Each matrix below, up to rounding, moves points onto a flat space through zero. How many dimensions does that space have?
+0.44 +0.06 +0.03 -0.05 -0.12 +0.08 +0.10 -0.03 +0.20 +0.33 +0.14 -0.03 +0.15 -0.03 -0.05 +0.11 +0.00
+0.06 +0.63 -0.18 +0.05 -0.15 -0.16 -0.06 +0.07 +0.02 -0.06 +0.10 -0.15 +0.13 -0.14 -0.07 -0.23 -0.07
+0.03 -0.18 +0.56 +0.24 -0.14 -0.03 -0.11 -0.10 -0.11 +0.09 -0.01 +0.13 -0.02 -0.19 -0.06 +0.07 -0.18
-0.05 +0.05 +0.24 +0.39 +0.00 -0.32 +0.02 -0.10 +0.07 -0.03 -0.01 -0.07 -0.05 +0.09 -0.03 +0.03 -0.20
-0.12 -0.15 -0.14 +0.00 +0.70 -0.04 -0.08 -0.13 +0.04 +0.02 +0.04 +0.12 +0.25 +0.14 +0.02 -0.12 -0.10
+0.08 -0.16 -0.03 -0.32 -0.04 +0.69 -0.06 -0.07 +0.00 -0.04 -0.05 -0.12 -0.01 -0.09 -0.09 -0.03 -0.17
+0.10 -0.06 -0.11 +0.02 -0.08 -0.06 +0.92 -0.11 -0.06 -0.05 -0.12 +0.05 +0.06 +0.02 -0.02 -0.01 -0.03
-0.03 +0.07 -0.10 -0.10 -0.13 -0.07 -0.11 +0.69 -0.04 +0.06 -0.29 +0.12 +0.13 +0.09 -0.05 +0.14 -0.04
+0.20 +0.02 -0.11 +0.07 +0.04 +0.00 -0.06 -0.04 +0.89 -0.07 -0.08 +0.10 -0.11 -0.02 +0.02 +0.06 -0.05
+0.33 -0.06 +0.09 -0.03 +0.02 -0.04 -0.05 +0.06 -0.07 +0.74 -0.02 +0.01 -0.01 +0.14 +0.08 -0.18 +0.03
+0.14 +0.10 -0.01 -0.01 +0.04 -0.05 -0.12 -0.29 -0.08 -0.02 +0.46 -0.08 +0.13 -0.02 -0.13 +0.15 +0.21
-0.03 -0.15 +0.13 -0.07 +0.12 -0.12 +0.05 +0.12 +0.10 +0.01 -0.08 +0.59 +0.06 -0.24 -0.16 -0.10 +0.19
+0.15 +0.13 -0.02 -0.05 +0.25 -0.01 +0.06 +0.13 -0.11 -0.01 +0.13 +0.06 +0.59 -0.15 +0.04 +0.18 -0.17
-0.03 -0.14 -0.19 +0.09 +0.14 -0.09 +0.02 +0.09 -0.02 +0.14 -0.02 -0.24 -0.15 +0.57 -0.17 +0.11 -0.02
-0.05 -0.07 -0.06 -0.03 +0.02 -0.09 -0.02 -0.05 +0.02 +0.08 -0.13 -0.16 +0.04 -0.17 +0.87 +0.05 +0.04
+0.11 -0.23 +0.07 +0.03 -0.12 -0.03 -0.01 +0.14 +0.06 -0.18 +0.15 -0.10 +0.18 +0.11 +0.05 +0.67 +0.06
+0.00 -0.07 -0.18 -0.20 -0.10 -0.17 -0.03 -0.04 -0.05 +0.03 +0.21 +0.19 -0.17 -0.02 +0.04 +0.06 +0.60
 -> 11
